Below is a small trained network, with its code and all its weights. Each question gives an input and a class and asks what happens when units are switched off, that is, made to give their printed mean instead of their output.

import numpy as np


def w(rows, s, z=0):
    codes = np.array(rows[::2]) - 128.0
    scale = np.full(codes.shape[1], s)
    scale[-1] = z or s
    return codes * scale


def f(y):
    return np.maximum(y, 0)


def log_softmax(a):
    a = a - a.max(-1, keepdims=True)
    return a - np.log(np.exp(a).sum(-1, keepdims=True))


def net(x, mask):
    res = np.array(x, float).reshape(1, 8) / 4 @ E
    y = f(res @ A[0][:, :-1].T + A[0][:, -1])
    res = res + np.where(mask, y, B[0][:, -1]) @ B[0][:, :-1]
    return log_softmax(res[-1] @ U[:, :-1].T + U[:, -1])


A, B = {}, {}
E = w([
[147,132,117,129,100,147,114],'x0',
[109,126,114,136,144,111,129],'x1',
[206,203,143,122,95,5,20],'x2',
[66,107,144,135,162,99,127],'x3',
[119,128,84,57,217,141,1],'x4',
[154,146,117,129,127,132,140],'x5',
[154,141,121,125,120,136,134],'x6',
[218,49,139,187,211,109,73],'x7',
],0.01)
A[0] = w([
[114,128,201,235,104,128,168,98],'n0',
[73,194,102,88,105,124,160,21],'n1',
[175,135,124,174,156,101,126,69],'n2',
[129,65,89,135,157,188,186,41],'n3',
[176,62,120,155,147,124,126,24],'n4',
[104,87,97,138,132,249,145,84],'n5',
[112,76,125,119,140,119,125,47],'n6',
[160,128,103,175,82,79,169,163],'n7',
[206,8,126,181,147,103,141,71],'n8',
[146,69,103,199,163,115,121,39],'n9',
[143,145,132,88,84,69,57,180],'n10',
[109,178,106,96,174,170,77,239],'n11',
[174,149,133,214,47,106,146,128],'n12',
[127,177,103,115,76,139,160,254],'n13',
[129,102,87,124,138,167,129,109],'n14',
],0.011,0.0029)
B[0] = w([
[134,88,54,212,155,205,132,213],'n0',
[78,150,114,40,74,170,44,194],'n1',
[104,155,157,108,75,102,153,180],'n2',
[161,158,145,149,114,58,148,222],'n3',
[71,111,128,27,54,187,2,189],'n4',
[127,164,193,160,125,39,146,241],'n5',
[161,137,156,136,109,120,86,156],'n6',
[143,109,95,95,146,133,141,200],'n7',
[55,149,113,41,111,106,92,245],'n8',
[102,154,123,64,96,113,106,198],'n9',
[205,171,158,150,170,104,180,241],'n10',
[151,67,77,152,222,178,116,225],'n11',
[183,99,169,175,158,175,127,225],'n12',
[181,108,114,35,157,143,181,205],'n13',
[120,156,155,239,149,121,177,174],'n14',
],0.0083,0.011)
U = w([
[74,161,87,22,26,149,60,94],'0',
[126,78,125,112,139,118,114,254],'1',
[134,241,181,209,114,71,102,68],'2',
[144,2,18,170,170,173,84,80],'3',
],0.007,0.0056)

Each question gives the input, the list of numbers given to net, and the class t.
The units are the neurons (one row each of A and B). Each row of codes is followed by its name. A weight is (code - 128) times the scale printed after its matrix; where a second scale follows, it is the last column's (A, B and U).
mask holds one flag per neuron, in row order. A switched-off neuron (its flag False) gives its mean, the last column of its row in B, instead of its output. The means were averaged over made-up inputs and are rounded, as every weight is.
A unit's drop is (log p(t) with every unit on - log p(t) with that unit switched off) / (log p(t) with every unit on - log p(t) with every unit switched off).
The circuit of an input: a set's keep is (log p(t) with only the set's units on - log p(t) with every unit switched off) / (log p(t) with every unit on - log p(t) with every unit switched off). Starting from the 12 units with the biggest drops (on a tie, the unit counted first), units are removed one at a time, each time the one whose removal leaves the highest keep (on an exact tie, the one counted first), for as long as the keep stays at least 0.8.
units of the circuit, in order: the units of the circuit, biggest drop first
most important unit: the unit with the biggest drop
k most important neurons: the k neurons with the biggest drops, biggest first
drop when u is switched off: that unit's drop, to one decimal
input [5,-7,-6,0,-1,-3,-4,2], class 2: most important unit => n5
input [7,-5,6,-7,-1,-4,-8,-4], class 1: 2 most important neurons => (n13 n5)
input [-6,-5,-7,3,6,-3,5,-1], class 2: units of the circuit, in order => (n5 n3)
input [-3,-1,3,4,8,-5,2,3], class 3: 2 most important neurons => (n11 n5)
input [-3,6,2,-8,-6,0,0,3], class 3: units of the circuit, in order => (n0 n5)
input [-6,-2,4,-7,-4,-1,3,-5], class 1: units of the circuit, in order => (n12 n13)
input [-2,-2,0,3,-1,4,-2,2], class 0: 3 most important neurons => (n11 n10 n12)
input [2,-2,-8,6,8,-7,-8,2], class 2: 3 most important neurons => (n5 n3 n14)
input [2,3,-4,-7,5,-4,-1,5], class 0: units of the circuit, in order => (n4 n8)
input [-4,-7,5,-4,-7,-7,8,7], class 0: 2 most important neurons => (n8 n4)
input [-7,-6,-8,-1,-4,-7,-4,4], class 2: units of the circuit, in order => (n5 n3)
input [-4,-7,6,4,8,0,-5,3], class 3: 4 most important neurons => (n11 n5 n3 n8)
input [-3,8,-1,1,-7,-1,-1,8], class 0: units of the circuit, in order => (n8 n4)
input [-1,6,8,-4,4,-6,-5,-4], class 2: units of the circuit, in order => (n10)
input [-3,-4,-5,-8,5,1,8,1], class 2: units of the circuit, in order => (n5 n14)
input [-2,-4,5,8,4,-3,7,6], class 0: 2 most important neurons => (n4 n8)
input [7,4,-7,4,5,2,-5,5], class 1: 3 most important neurons => (n11 n10 n4)
input [-7,-6,-7,-3,7,-5,-5,-6], class 1: 4 most important neurons => (n11 n5 n10 n8)
input [-1,-8,4,-3,5,1,8,1], class 3: 4 most important neurons => (n11 n5 n3 n8)
input [5,4,0,6,-7,5,-1,1], class 3: units of the circuit, in order => (n0)
input [0,-1,-2,-2,7,5,-1,-6], class 3: 2 most important neurons => (n11 n8)
input [3,-5,-6,-8,1,-8,8,8], class 0: 2 most important neurons => (n4 n8)
input [-2,3,5,-6,-7,8,-8,-4], class 3: drop when n4 is switched off => 0.0
input [7,-6,6,-1,-7,-3,3,-4], class 1: drop when n10 is switched off => 0.1
input [4,5,-5,1,1,2,6,-4], class 2: drop when n10 is switched off => -0.2
input [4,1,-7,2,7,-2,-5,4], class 2: drop when n14 is switched off => 0.2
input [1,3,-7,4,-2,0,8,-5], class 2: units of the circuit, in order => (n5)
